Below is a small trained network, with its code and all its weights. Each question gives an input and a target symbol and asks what happens when units are switched off, that is, made to give their printed mean instead of their output.

import numpy as np


def w(rows, s, z=0):
    codes = np.array(rows[::2]) - 128.0
    scale = np.full(codes.shape[1], s)
    scale[-1] = z or s
    return codes * scale


def norm(h):
    return h / np.sqrt((h * h).mean(-1, keepdims=True) + 1e-5)


def f(y):
    return y / 2 * (1 + np.tanh(0.7978845608 * (y + 0.044715 * y**3)))


def softmax(a):
    e = np.exp(a - a.max(-1, keepdims=True))
    return e / e.sum(-1, keepdims=True)


def log_softmax(a):
    a = a - a.max(-1, keepdims=True)
    return a - np.log(np.exp(a).sum(-1, keepdims=True))


def net(x, mask):
    ids = ['ΓΞΠΦΩαβεηθμστ'.index(c) for c in x.split()]
    T = len(ids)
    res = E[ids] + P[:T]
    r = norm(res)
    for j in range(2):
        rows = slice(3 * j, 3 * j + 3)
        q, k, v = (r @ M[0][rows].T for M in (Q, K, V))
        z = softmax(np.where(np.tri(T) > 0, q @ k.T / 3**0.5, -1e9)) @ v
        o = O[0][rows]
        res = res + np.where(mask[j], z, o[:, -1]) @ o[:, :-1]
    y = f(norm(res) @ A[0][:, :-1].T + A[0][:, -1])
    res = res + np.where(mask[2:18], y, B[0][:, -1]) @ B[0][:, :-1]
    return log_softmax(norm(res)[-1] @ U[:, :-1].T + U[:, -1])


Q, K, V, O, A, B = {}, {}, {}, {}, {}, {}
E = w([
[155,155,100,123,102,122,92,154,169,117,53],'Γ',
[103,175,138,60,95,147,73,121,127,77,74],'Ξ',
[114,129,144,118,77,154,91,147,169,116,124],'Π',
[167,154,117,177,105,159,108,183,175,193,106],'Φ',
[175,101,90,182,81,165,81,155,159,141,125],'Ω',
[193,106,199,162,146,253,59,122,75,167,176],'α',
[45,158,20,132,123,194,130,98,134,118,122],'β',
[101,100,122,96,173,112,79,170,124,185,104],'ε',
[84,162,142,176,89,105,120,84,134,197,146],'η',
[153,91,124,90,97,135,218,110,104,143,131],'θ',
[176,144,139,215,128,172,116,133,86,132,42],'μ',
[115,67,98,118,129,135,71,105,218,124,99],'σ',
[43,121,90,92,35,98,66,135,136,115,124],'τ',
],0.023)
P = w([
[211,183,88,2,61,71,103,204,229,110,141],'0',
[220,150,85,51,79,70,107,180,198,116,126],'1',
[216,137,97,76,84,65,106,167,183,123,123],'2',
[207,122,99,97,93,78,104,158,166,118,118],'3',
[190,98,117,120,97,89,101,154,185,145,112],'4',
[198,79,112,147,86,95,99,148,167,162,118],'5',
[177,93,130,138,84,96,103,145,142,155,99],'6',
[151,101,169,125,96,115,100,121,140,154,74],'7',
[140,97,184,129,88,112,95,110,105,144,53],'8',
[133,50,165,163,95,119,103,109,115,166,76],'9',
[98,24,187,161,106,121,94,90,116,158,91],'10',
[90,22,194,166,102,125,108,77,91,166,87],'11',
[108,13,151,201,95,150,130,74,83,170,88],'12',
],0.0083)
Q[0] = w([
[124,214,118,134,167,110,226,73,114,88,255],'H0',
[208,72,119,65,42,199,98,159,123,110,68],'H0',
[69,100,118,184,98,96,84,57,121,163,50],'H0',
[122,106,182,99,200,102,238,187,76,81,209],'H1',
[55,163,120,116,201,37,198,139,105,129,218],'H1',
[132,113,157,129,130,175,47,126,123,213,72],'H1',
],0.0087)
K[0] = w([
[164,184,63,153,114,113,137,113,183,84,67],'H0',
[78,62,144,109,135,124,165,61,45,235,102],'H0',
[154,167,186,119,122,186,91,130,32,165,254],'H0',
[197,168,112,87,90,116,88,145,198,96,117],'H1',
[211,192,152,156,117,123,142,192,194,56,146],'H1',
[53,48,148,115,66,125,156,101,68,166,123],'H1',
],0.0083)
V[0] = w([
[157,182,173,161,124,152,82,126,142,70,163],'H0',
[89,100,142,106,254,159,64,186,83,153,164],'H0',
[173,98,133,98,121,148,167,101,100,105,164],'H0',
[146,106,170,130,105,34,131,138,128,127,109],'H1',
[97,128,68,129,143,135,115,221,126,75,105],'H1',
[69,162,113,163,110,121,107,80,141,142,119],'H1',
],0.01)
O[0] = w([
[176,120,71,109,180,184,163,152,96,111,183,7],'H0',
[108,64,126,130,152,145,104,118,75,160,87,227],'H0',
[177,165,129,118,8,188,163,74,196,158,106,41],'H0',
[207,96,94,42,100,85,192,127,81,225,85,255],'H1',
[68,121,77,158,134,202,108,161,139,161,91,141],'H1',
[149,180,66,154,146,171,65,107,89,105,231,231],'H1',
],0.011,0.0027)
A[0] = w([
[131,207,134,124,126,143,150,146,179,99,206,115],'N0',
[176,170,124,110,150,63,134,81,80,140,224,195],'N1',
[91,104,150,81,123,93,105,151,102,159,118,85],'N2',
[170,99,174,106,126,135,188,84,105,128,120,157],'N3',
[71,188,80,96,186,149,178,104,110,106,133,29],'N4',
[118,160,158,182,134,111,75,128,123,95,138,153],'N5',
[99,93,64,102,107,131,173,60,176,122,149,143],'N6',
[160,111,113,94,160,111,132,143,161,156,113,120],'N7',
[158,95,164,82,111,69,251,104,97,153,134,116],'N8',
[151,180,191,171,156,120,98,137,151,199,142,166],'N9',
[94,121,91,94,94,112,132,135,116,93,137,74],'N10',
[111,150,121,113,134,183,164,120,76,68,94,232],'N11',
[86,135,115,97,113,153,153,86,93,158,146,250],'N12',
[114,158,134,175,187,166,169,145,113,116,104,210],'N13',
[123,114,209,110,109,94,73,127,98,166,103,148],'N14',
[118,87,120,112,104,117,96,172,128,136,96,192],'N15',
],0.012,0.0025)
B[0] = w([
[84,54,159,158,129,53,167,66,64,149,119,205],'N0',
[254,117,88,135,162,95,98,76,153,103,149,229],'N1',
[186,88,125,188,146,142,144,140,91,168,103,212],'N2',
[130,142,166,140,140,155,176,123,246,119,134,168],'N3',
[101,89,162,173,124,42,14,196,192,167,93,134],'N4',
[13,173,137,181,87,81,104,106,217,37,144,173],'N5',
[132,182,171,115,93,161,56,50,117,183,116,155],'N6',
[80,163,166,137,138,147,107,32,145,89,150,177],'N7',
[160,210,175,125,39,128,66,132,176,106,127,185],'N8',
[82,140,115,54,123,121,114,117,112,108,194,172],'N9',
[147,170,159,97,134,195,118,119,95,102,153,141],'N10',
[193,66,174,167,140,89,97,164,149,189,163,150],'N11',
[181,155,101,188,78,129,86,152,146,127,123,163],'N12',
[163,195,167,168,153,150,113,89,128,192,137,142],'N13',
[118,95,71,124,138,110,181,111,137,186,95,252],'N14',
[152,88,143,125,173,147,207,118,77,150,124,254],'N15',
],0.0088,0.0079)
U = w([
[104,198,20,66,212,117,161,135,173,62,30,102],'Γ',
[141,104,175,62,144,79,43,254,125,94,99,10],'Ξ',
[59,64,144,77,111,117,202,120,93,57,173,196],'Π',
[77,201,99,83,198,121,182,170,157,213,186,162],'Φ',
[157,56,35,156,88,131,167,240,187,82,148,51],'Ω',
[159,87,206,94,198,223,150,173,157,71,150,168],'α',
[2,149,124,223,141,111,77,94,143,91,114,253],'β',
[91,85,70,138,179,79,100,102,88,254,27,131],'ε',
[191,131,69,129,166,18,90,47,99,113,165,111],'η',
[114,172,170,107,39,64,129,108,203,219,86,73],'θ',
[206,186,182,214,203,161,149,165,136,154,104,161],'μ',
[104,114,97,59,214,220,104,3,200,141,115,97],'σ',
[113,199,44,35,75,215,85,105,7,165,131,82],'τ',
],0.0072,0.002)

Each question gives the input, a string of symbols that net reads in full, and the target symbol t.
The units are the heads (3 rows each of Q, K, V and O) and the neurons (one row each of A and B). Each row of codes is followed by its name. A weight is (code - 128) times the scale printed after its matrix; where a second scale follows, it is the last column's (O, A, B and U).
mask holds one flag per unit, heads first, then neurons. A switched-off unit (its flag False) gives its mean, the last column of its rows in O or B, instead of its output. The means were averaged over made-up inputs and are rounded, as every weight is.
A unit's drop is (log p(t) with every unit on - log p(t) with that unit switched off) / (log p(t) with every unit on - log p(t) with every unit switched off).
The circuit of an input: a set's keep is (log p(t) with only the set's units on - log p(t) with every unit switched off) / (log p(t) with every unit on - log p(t) with every unit switched off). Starting from the 12 units with the biggest drops (on a tie, the unit counted first), units are removed one at a time, each time the one whose removal leaves the highest keep (on an exact tie, the one counted first), for as long as the keep stays at least 0.8.
circuit, biggest first: the units of the circuit, biggest drop first
unit that matters most: the unit with the biggest drop
k most important neurons: the k neurons with the biggest drops, biggest first
which heads matter: for each layer, one digit per head in row order, 1 if its drop is at least 0.15 and else 0, layers parted by /
drop of u: that unit's drop, to one decimal
input Ω η ε θ τ Ω Φ Φ μ, target θ: circuit, biggest first => H0, N9
input Ξ ε μ Γ β θ Φ Ξ σ Π σ Ω σ, target θ: unit that matters most => H0
input ε σ μ, target ε: which heads matter => 10
input Ξ ε Ξ α η μ θ Φ Φ, target θ: which heads matter => 01
input ε Φ θ Ω μ Ω Ξ, target θ: which heads matter => 10
input β μ τ τ Ξ, target β: circuit, biggest first => H0, H1, N5
input Ξ Γ Ω Ω, target Ω: which heads matter => 11
input ε η η Γ μ Φ β Π, target β: which heads matter => 01
input α β ε Ξ μ ε σ, target σ: which heads matter => 10
input η Γ β Ξ α, target β: circuit, biggest first => H1, N5
input Ω σ τ Ξ Π Γ, target Γ: which heads matter => 11
input θ η Ω τ Ω η α β α Γ, target β: 2 most important neurons => N5, N1
input Ω Γ Ξ Π Γ η, target η: which heads matter => 00
input Π η Π β Ω Γ τ, target β: which heads matter => 01
input θ ε Ω Ξ Π ε Φ Ω η μ, target η: circuit, biggest first => H1
input β μ Π Ω Π μ Γ Ξ, target β: which heads matter => 01
input ε μ ε ε Γ ε ε Ω, target ε: which heads matter => 10
input μ Ξ σ τ, target τ: circuit, biggest first => H1, N10
input η Ω Φ Ω θ σ Γ ε Ξ η Π, target η: which heads matter => 01
input θ Φ ε η τ, target η: which heads matter => 11
input ε Γ τ, target ε: unit that matters most => H0
input σ τ θ Π σ σ θ Ξ α, target θ: circuit, biggest first => H1, H0
input τ ε ε Π ε Ω Ξ α Φ η, target η: which heads matter => 01
input ε μ α Γ τ, target τ: circuit, biggest first => H0, N10
input α α σ Γ β Ω Ω, target β: drop of H0 => -0.2
input θ η Ξ ε ε σ Ξ Ξ, target ε: drop of H0 => 0.1
input η Ω Π, target η: unit that matters most => H1
